Below is a small trained network, with its code and all its weights. Each question gives an input and a class and asks what happens when units are switched off, that is, made to give their printed mean instead of their output.

import numpy as np


def w(rows, s, z=0):
    codes = np.array(rows[::2]) - 128.0
    scale = np.full(codes.shape[1], s)
    scale[-1] = z or s
    return codes * scale


def f(y):
    return np.maximum(y, 0)


def log_softmax(a):
    a = a - a.max(-1, keepdims=True)
    return a - np.log(np.exp(a).sum(-1, keepdims=True))


def net(x, mask):
    res = np.array(x, float).reshape(1, 8) / 4 @ E
    y = f(res @ A[0][:, :-1].T + A[0][:, -1])
    res = res + np.where(mask, y, B[0][:, -1]) @ B[0][:, :-1]
    return log_softmax(res[-1] @ U[:, :-1].T + U[:, -1])


A, B = {}, {}
E = w([
[166,46,14,76,196,147],'x0',
[133,95,110,8,55,77],'x1',
[154,1,183,180,137,99],'x2',
[42,122,225,87,160,103],'x3',
[181,78,150,163,36,112],'x4',
[219,127,190,215,141,25],'x5',
[38,147,56,205,53,66],'x6',
[192,156,206,134,30,213],'x7',
],0.0083)
A[0] = w([
[67,143,160,128,118,78,101],'n1',
[189,136,160,120,204,171,125],'n2',
[61,126,180,106,159,73,141],'n3',
[97,155,160,164,131,88,111],'n4',
[126,133,122,103,158,188,33],'n5',
[78,211,87,36,156,205,130],'n6',
[102,176,84,91,111,197,80],'n7',
[127,211,107,207,186,91,90],'n8',
[129,48,47,78,190,90,146],'n9',
[212,202,180,135,191,232,135],'n10',
[130,45,57,74,199,89,138],'n11',
[185,97,139,166,116,98,219],'n12',
[72,125,104,167,143,64,114],'n13',
[146,171,196,167,87,119,30],'n14',
[156,109,154,166,152,110,51],'n15',
[182,105,62,199,54,168,123],'n16',
[116,210,112,229,209,105,134],'n17',
[131,65,134,74,61,141,75],'n18',
[148,167,110,119,58,12,137],'n19',
[100,83,152,141,195,248,147],'n20',
[141,137,74,204,148,180,161],'n21',
[197,137,168,189,143,111,168],'n22',
[91,186,85,62,133,176,109],'n23',
[122,98,129,84,111,134,106],'n24',
[123,63,69,52,183,70,107],'n25',
[133,91,84,79,184,101,120],'n26',
[110,113,161,91,235,170,167],'n27',
[165,95,111,179,132,73,91],'n28',
[195,145,113,123,135,114,2],'n29',
[58,140,167,131,133,90,90],'n30',
],0.012,0.0055)
B[0] = w([
[89,134,153,228,144,120,172],'n1',
[154,67,84,85,94,164,193],'n2',
[131,132,193,186,105,129,190],'n3',
[65,129,159,169,157,92,168],'n4',
[131,137,138,161,88,161,159],'n5',
[64,170,42,83,62,126,253],'n6',
[119,144,104,116,83,146,197],'n7',
[38,164,81,106,188,58,188],'n8',
[193,91,71,162,178,109,227],'n9',
[179,89,9,52,117,175,228],'n10',
[178,83,73,194,187,131,227],'n11',
[129,117,77,119,100,154,200],'n12',
[137,148,162,142,159,104,180],'n13',
[137,130,108,116,169,129,185],'n14',
[103,152,142,110,136,153,156],'n15',
[123,129,49,186,47,220,203],'n16',
[36,164,96,99,142,58,206],'n17',
[127,170,127,153,136,98,170],'n18',
[134,99,176,187,101,141,203],'n19',
[110,102,211,120,31,249,205],'n20',
[117,131,127,132,106,122,190],'n21',
[129,129,67,70,113,134,203],'n22',
[98,158,48,79,97,118,213],'n23',
[119,160,126,177,133,105,155],'n24',
[138,89,115,159,194,114,215],'n25',
[140,114,67,174,158,131,193],'n26',
[123,111,111,128,68,160,216],'n27',
[115,158,125,145,116,154,178],'n28',
[111,92,123,176,110,168,145],'n29',
[107,141,181,189,128,110,171],'n30',
],0.012,0.016)
U = w([
[232,75,96,102,130,171,76],'0',
[131,116,254,133,155,107,22],'1',
[131,136,105,161,194,57,30],'2',
[107,184,78,59,136,78,166],'3',
[109,138,115,115,42,184,251],'4',
],0.012,0.0023)

Each question gives the input, the list of numbers given to net, and the class t.
The units are the neurons (one row each of A and B). Each row of codes is followed by its name. A weight is (code - 128) times the scale printed after its matrix; where a second scale follows, it is the last column's (A, B and U).
mask holds one flag per neuron, in row order. A switched-off neuron (its flag False) gives its mean, the last column of its row in B, instead of its output. The means were averaged over made-up inputs and are rounded, as every weight is.
A unit's drop is (log p(t) with every unit on - log p(t) with that unit switched off) / (log p(t) with every unit on - log p(t) with every unit switched off).
The circuit of an input: a set's keep is (log p(t) with only the set's units on - log p(t) with every unit switched off) / (log p(t) with every unit on - log p(t) with every unit switched off). Starting from the 12 units with the biggest drops (on a tie, the unit counted first), units are removed one at a time, each time the one whose removal leaves the highest keep (on an exact tie, the one counted first), for as long as the keep stays at least 0.8.
units of the circuit, in order: the units of the circuit, biggest drop first
most important unit: the unit with the biggest drop
k most important neurons: the k neurons with the biggest drops, biggest first
drop of u: that unit's drop, to one decimal
input [1,6,-8,-3,0,-4,-8,-5], class 3: 2 most important neurons => (n6 n23)
input [4,-2,2,1,-4,6,3,1], class 2: most important unit => n6
input [-5,7,-7,8,4,-1,-8,7], class 3: units of the circuit, in order => (n20 n16)
input [-7,4,3,2,6,-5,-5,6], class 0: units of the circuit, in order => (n6 n17)
input [4,0,-5,-7,-6,2,-5,-6], class 0: 2 most important neurons => (n11 n9)
input [8,6,3,-2,-6,0,0,-3], class 2: 2 most important neurons => (n10 n25)
input [-8,-2,0,8,-5,-2,7,-1], class 2: 3 most important neurons => (n20 n8 n17)
input [-3,-8,-3,-6,1,3,0,4], class 3: 2 most important neurons => (n8 n17)
input [-6,1,-7,5,0,3,0,1], class 2: 2 most important neurons => (n20 n1)
input [6,8,-1,-1,7,3,8,-5], class 2: 2 most important neurons => (n10 n20)
input [3,-8,4,-8,-1,6,7,1], class 3: 2 most important neurons => (n8 n17)
input [5,7,-5,5,1,1,-7,4], class 0: 2 most important neurons => (n17 n8)
input [6,-6,0,-4,-5,6,2,0], class 3: drop of n17 => 0.4
input [1,1,7,5,-6,-5,0,-4], class 2: units of the circuit, in order => (n25)
input [4,7,3,4,-3,1,-3,6], class 0: drop of n28 => 0.0
input [-7,1,-3,-2,-2,5,-8,-2], class 3: drop of n17 => 0.4
input [-6,-1,6,6,-4,-7,3,0], class 1: drop of n10 => 0.1
